Below are the code and all the weights of a small trained network. Each question names an input and a target symbol and asks about switching units off, where a switched-off unit gives its printed mean instead of its output.

import numpy as np


def w(rows, s, z=0):
    codes = np.array(rows[::2]) - 128.0
    scale = np.full(codes.shape[1], s)
    scale[-1] = z or s
    return codes * scale


def f(y):
    return np.maximum(y, 0)


def softmax(a):
    e = np.exp(a - a.max(-1, keepdims=True))
    return e / e.sum(-1, keepdims=True)


def log_softmax(a):
    a = a - a.max(-1, keepdims=True)
    return a - np.log(np.exp(a).sum(-1, keepdims=True))


def net(x, mask):
    ids = ['ΘΩαβδμ'.index(c) for c in x.split()]
    T = len(ids)
    res = E[ids] + P[:T]
    r = res
    for j in range(3):
        rows = slice(2 * j, 2 * j + 2)
        q, k, v = (r @ M[0][rows].T for M in (Q, K, V))
        z = softmax(np.where(np.tri(T) > 0, q @ k.T / 2**0.5, -1e9)) @ v
        o = O[0][rows]
        res = res + np.where(mask[j], z, o[:, -1]) @ o[:, :-1]
    y = f(res @ A[0][:, :-1].T + A[0][:, -1])
    res = res + np.where(mask[3:7], y, B[0][:, -1]) @ B[0][:, :-1]
    return log_softmax(res[-1] @ U[:, :-1].T + U[:, -1])


Q, K, V, O, A, B = {}, {}, {}, {}, {}, {}
E = w([
[62,164,99],'Θ',
[5,90,128],'Ω',
[100,117,142],'α',
[156,172,76],'β',
[180,186,122],'δ',
[157,133,196],'μ',
],0.018)
P = w([
[159,119,168],'0',
[3,153,122],'1',
[168,123,165],'2',
[61,139,100],'3',
[168,121,165],'4',
[86,131,74],'5',
[169,119,163],'6',
[101,125,57],'7',
[175,117,162],'8',
[113,118,40],'9',
],0.016)
Q[0] = w([
[107,91,123],'h1',
[125,53,168],'h1',
[251,164,106],'h2',
[115,95,60],'h2',
[217,99,170],'h3',
[177,203,103],'h3',
],0.014)
K[0] = w([
[152,6,126],'h1',
[130,98,72],'h1',
[144,225,94],'h2',
[86,124,92],'h2',
[180,127,199],'h3',
[227,199,61],'h3',
],0.013)
V[0] = w([
[103,78,105],'h1',
[110,127,98],'h1',
[173,108,168],'h2',
[89,8,113],'h2',
[103,186,164],'h3',
[103,230,32],'h3',
],0.012)
O[0] = w([
[152,104,107,131],'h1',
[187,100,113,111],'h1',
[181,96,133,103],'h2',
[43,142,148,191],'h2',
[107,113,75,253],'h3',
[2,127,158,128],'h3',
],0.01,0.0036)
A[0] = w([
[128,6,220,205],'n1',
[73,126,42,32],'n2',
[63,82,154,118],'n3',
[214,133,153,1],'n4',
],0.012,0.0083)
B[0] = w([
[123,10,84,199],'n1',
[218,1,147,216],'n2',
[202,236,115,250],'n3',
[15,180,205,205],'n4',
],0.0087,0.013)
U = w([
[37,201,131,221],'Θ',
[49,89,107,241],'Ω',
[189,76,91,141],'α',
[253,161,71,142],'β',
[169,203,137,22],'δ',
[115,124,184,3],'μ',
],0.015,0.0043)

Each question gives the input, a string of symbols that net reads in full, and the target symbol t.
The units are the heads (2 rows each of Q, K, V and O) and the neurons (one row each of A and B). Each row of codes is followed by its name. A weight is (code - 128) times the scale printed after its matrix; where a second scale follows, it is the last column's (O, A, B and U).
mask holds one flag per unit, heads first, then neurons. A switched-off unit (its flag False) gives its mean, the last column of its rows in O or B, instead of its output. The means were averaged over made-up inputs and are rounded, as every weight is.
A unit's drop is (log p(t) with every unit on - log p(t) with that unit switched off) / (log p(t) with every unit on - log p(t) with every unit switched off).
The circuit of an input: a set's keep is (log p(t) with only the set's units on - log p(t) with every unit switched off) / (log p(t) with every unit on - log p(t) with every unit switched off). Starting from all 7 units, units are removed one at a time, each time the one whose removal leaves the highest keep (on an exact tie, the one counted first), for as long as the keep stays at least 0.8.
circuit, biggest first: the units of the circuit, biggest drop first
most important unit: the unit with the biggest drop
k most important neurons: the k neurons with the biggest drops, biggest first
heads that matter: for each layer, one digit per head in row order, 1 if its drop is at least 0.15 and else 0, layers parted by /
drop when u is switched off: that unit's drop, to one decimal
input Ω α μ Ω α μ β β, target Ω: most important unit => n2
input μ δ μ μ Ω μ δ, target δ: heads that matter => 010
input Ω β β Ω Θ, target Θ: 2 most important neurons => n1, n3
input μ β α Θ Ω μ, target Ω: heads that matter => 000
input δ β Θ Ω μ μ Ω μ Θ, target Θ: heads that matter => 001
input α δ β β Ω μ δ β Θ μ, target Ω: heads that matter => 001
input μ μ μ μ, target β: heads that matter => 011
input μ β μ μ, target α: 3 most important neurons => n4, n3, n1
input Ω α Ω δ, target Θ: heads that matter => 001
input μ μ Ω μ, target α: heads that matter => 011
input Ω Ω Ω μ, target Θ: heads that matter => 010
input β Ω Θ Θ α Ω μ Ω, target α: circuit, biggest first => n2, n4
input δ β μ, target μ: circuit, biggest first => n4, n3, h3, h2
input Θ μ μ β α β, target Ω: circuit, biggest first => n2, h3
input Θ μ Θ α α β, target Θ: 2 most important neurons => n1, n3
input μ μ μ Ω μ α, target Θ: most important unit => n3
input Ω Θ μ, target μ: 3 most important neurons => n4, n3, n2
input μ μ μ Ω μ β, target Θ: 2 most important neurons => n3, n1
input β Ω Ω μ, target Θ: drop when h3 is switched off => 0.2
input μ μ μ μ Ω δ δ, target δ: drop when n2 is switched off => 0.5
input Ω δ μ α μ Ω Ω μ α δ, target Ω: most important unit => h3
input δ δ μ Θ μ Ω, target Θ: drop when n3 is switched off => 3.3
input Ω Ω α Ω α δ, target Θ: drop when n1 is switched off => 0.5
